Below are the code and all the weights of a small trained network. Each question names an input and a target symbol and asks about switching units off, where a switched-off unit gives its printed mean instead of its output.

import numpy as np


def w(rows, s, z=0):
    codes = np.array(rows[::2]) - 128.0
    scale = np.full(codes.shape[1], s)
    scale[-1] = z or s
    return codes * scale


def norm(h):
    return h / np.sqrt((h * h).mean(-1, keepdims=True) + 1e-5)


def f(y):
    return y / 2 * (1 + np.tanh(0.7978845608 * (y + 0.044715 * y**3)))


def softmax(a):
    e = np.exp(a - a.max(-1, keepdims=True))
    return e / e.sum(-1, keepdims=True)


def log_softmax(a):
    a = a - a.max(-1, keepdims=True)
    return a - np.log(np.exp(a).sum(-1, keepdims=True))


def net(x, mask):
    ids = ['ΓΞΦαβδεηπστψω'.index(c) for c in x.split()]
    T = len(ids)
    res = E[ids] + P[:T]
    u = 0
    for l in range(2):
        q, k, v = (norm(res) @ M[l].T for M in (Q, K, V))
        z = softmax(np.where(np.tri(T) > 0, q @ k.T / 4**0.5, -1e9)) @ v
        res = res + np.where(mask[u], z, O[l][:, -1]) @ O[l][:, :-1]
        u += 1
        y = f(norm(res) @ A[l][:, :-1].T + A[l][:, -1])
        res = res + np.where(mask[u : u + 8], y, B[l][:, -1]) @ B[l][:, :-1]
        u += 8
    return log_softmax(norm(res)[-1] @ U[:, :-1].T + U[:, -1])


Q, K, V, O, A, B = {}, {}, {}, {}, {}, {}
E = w([
[79,141,146],'Γ',
[47,227,142],'Ξ',
[166,66,81],'Φ',
[18,126,127],'α',
[62,218,152],'β',
[79,128,110],'δ',
[112,118,159],'ε',
[198,83,36],'η',
[129,179,214],'π',
[68,166,207],'σ',
[125,118,130],'τ',
[158,169,196],'ψ',
[207,141,9],'ω',
],0.014)
P = w([
[194,71,101],'0',
[192,171,255],'1',
[137,103,129],'2',
[190,128,235],'3',
[108,120,109],'4',
[141,156,154],'5',
[173,94,145],'6',
],0.0056)
Q[0] = w([
[126,124,192],'0.h1',
[68,66,2],'0.h1',
[194,75,178],'0.h1',
[126,66,181],'0.h1',
],0.0064)
K[0] = w([
[230,146,45],'0.h1',
[184,43,2],'0.h1',
[102,194,8],'0.h1',
[70,107,151],'0.h1',
],0.0073)
V[0] = w([
[37,67,254],'0.h1',
[91,116,133],'0.h1',
[175,87,241],'0.h1',
[18,68,60],'0.h1',
],0.0078)
O[0] = w([
[74,117,128,253],'0.h1',
[172,117,109,135],'0.h1',
[3,189,77,229],'0.h1',
[209,42,19,70],'0.h1',
],0.0057,0.0044)
A[0] = w([
[82,136,135,180],'0.n1',
[132,137,149,36],'0.n2',
[254,167,55,250],'0.n3',
[100,153,145,154],'0.n4',
[174,182,136,20],'0.n5',
[146,161,86,96],'0.n6',
[169,172,53,74],'0.n7',
[77,76,118,221],'0.n8',
],0.013,0.0011)
B[0] = w([
[192,105,167,234],'0.n1',
[85,153,28,130],'0.n2',
[71,168,237,253],'0.n3',
[170,45,165,219],'0.n4',
[96,101,3,132],'0.n5',
[110,60,180,130],'0.n6',
[37,183,153,162],'0.n7',
[37,209,222,205],'0.n8',
],0.0059,0.0044)
Q[1] = w([
[125,150,206],'1.h1',
[144,84,149],'1.h1',
[100,9,138],'1.h1',
[96,113,151],'1.h1',
],0.015)
K[1] = w([
[120,89,10],'1.h1',
[121,152,89],'1.h1',
[113,124,139],'1.h1',
[249,162,1],'1.h1',
],0.0094)
V[1] = w([
[116,249,93],'1.h1',
[119,59,128],'1.h1',
[37,119,110],'1.h1',
[175,183,176],'1.h1',
],0.017)
O[1] = w([
[138,60,32,158],'1.h1',
[177,253,212,101],'1.h1',
[112,182,11,255],'1.h1',
[51,38,168,171],'1.h1',
],0.011,0.0074)
A[1] = w([
[55,247,238,254],'1.n1',
[89,65,215,154],'1.n2',
[161,210,140,110],'1.n3',
[14,99,31,199],'1.n4',
[199,188,81,229],'1.n5',
[176,75,76,147],'1.n6',
[183,135,173,168],'1.n7',
[195,255,189,187],'1.n8',
],0.0088,0.0027)
B[1] = w([
[149,104,163,185],'1.n1',
[167,66,134,150],'1.n2',
[144,36,3,139],'1.n3',
[131,231,184,247],'1.n4',
[211,149,111,144],'1.n5',
[153,171,168,133],'1.n6',
[145,35,132,125],'1.n7',
[236,100,100,163],'1.n8',
],0.0073,0.012)
U = w([
[147,116,107,255],'Γ',
[127,100,11,69],'Ξ',
[186,173,218,63],'Φ',
[199,212,138,97],'α',
[72,120,97,124],'β',
[180,190,120,235],'δ',
[107,155,115,130],'ε',
[125,170,147,215],'η',
[84,145,125,45],'π',
[121,156,177,76],'σ',
[96,180,141,48],'τ',
[102,113,175,192],'ψ',
[123,55,81,79],'ω',
],0.013,0.0033)

Each question gives the input, a string of symbols that net reads in full, and the target symbol t.
The units are the heads (4 rows each of Q, K, V and O) and the neurons (one row each of A and B). Each row of codes is followed by its name. A weight is (code - 128) times the scale printed after its matrix; where a second scale follows, it is the last column's (O, A, B and U).
mask holds one flag per unit, layer by layer, with each layer's heads first. A switched-off unit (its flag False) gives its mean, the last column of its rows in O or B, instead of its output. The means were averaged over made-up inputs and are rounded, as every weight is.
A unit's drop is (log p(t) with every unit on - log p(t) with that unit switched off) / (log p(t) with every unit on - log p(t) with every unit switched off).
The circuit of an input: a set's keep is (log p(t) with only the set's units on - log p(t) with every unit switched off) / (log p(t) with every unit on - log p(t) with every unit switched off). Starting from the 12 units with the biggest drops (on a tie, the unit counted first), units are removed one at a time, each time the one whose removal leaves the highest keep (on an exact tie, the one counted first), for as long as the keep stays at least 0.8.
units of the circuit, in order: the units of the circuit, biggest drop first
unit that matters most: the unit with the biggest drop
top k neurons: the k neurons with the biggest drops, biggest first
top k neurons in layer l: the k neurons of layer l with the biggest drops, biggest first
input Ξ η Γ δ Φ β, target Ξ: unit that matters most -> 0.n3
input δ τ ε, target Φ: units of the circuit, in order -> [1.h1, 0.h1]
input δ α η Φ ε Γ η, target Φ: units of the circuit, in order -> [0.n3, 0.h1, 1.h1]
input δ β τ ψ α δ τ, target Φ: top 2 neurons -> [0.n8, 0.n1]
input δ π δ ε ψ δ, target Φ: units of the circuit, in order -> [0.h1, 1.h1]
input δ ε Γ σ Φ, target Φ: units of the circuit, in order -> [0.n3, 0.h1, 1.h1]
input δ α Ξ τ α, target Φ: units of the circuit, in order -> [0.h1, 1.h1]
input δ π τ η Ξ, target Φ: units of the circuit, in order -> [0.h1, 1.h1]
input α Ξ ε, target α: units of the circuit, in order -> [0.h1, 1.h1]
input Ξ ω Φ Φ Γ ε π, target Ξ: top 3 neurons -> [0.n5, 0.n3, 0.n8]
input β ψ α α η, target ω: top 3 neurons in layer 0 -> [0.n8, 0.n5, 0.n3]
input δ δ ψ Γ Φ ω, target Φ: units of the circuit, in order -> [0.n3, 0.h1, 1.h1]
input Ξ Φ τ Ξ, target Ξ: top 4 neurons -> [0.n3, 0.n8, 0.n5, 0.n4]
input Ξ Ξ Γ, target Ξ: top 2 neurons in layer 0 -> [0.n5, 0.n3]
input Ξ δ ω Φ ψ, target Ξ: top 3 neurons -> [0.n5, 0.n3, 0.n8]
input Ξ α ψ β β δ, target Ξ: units of the circuit, in order -> [1.h1]
input Ξ Φ τ δ Γ τ, target Ξ: units of the circuit, in order -> [0.n3, 1.h1]
input δ Ξ ψ ω η, target Φ: top 2 neurons -> [0.n3, 0.n7]
input Ξ τ Φ η ψ, target Ξ: top 3 neurons -> [0.n3, 0.n5, 0.n8]
input Ξ π ω ω δ, target Ξ: unit that matters most -> 1.h1
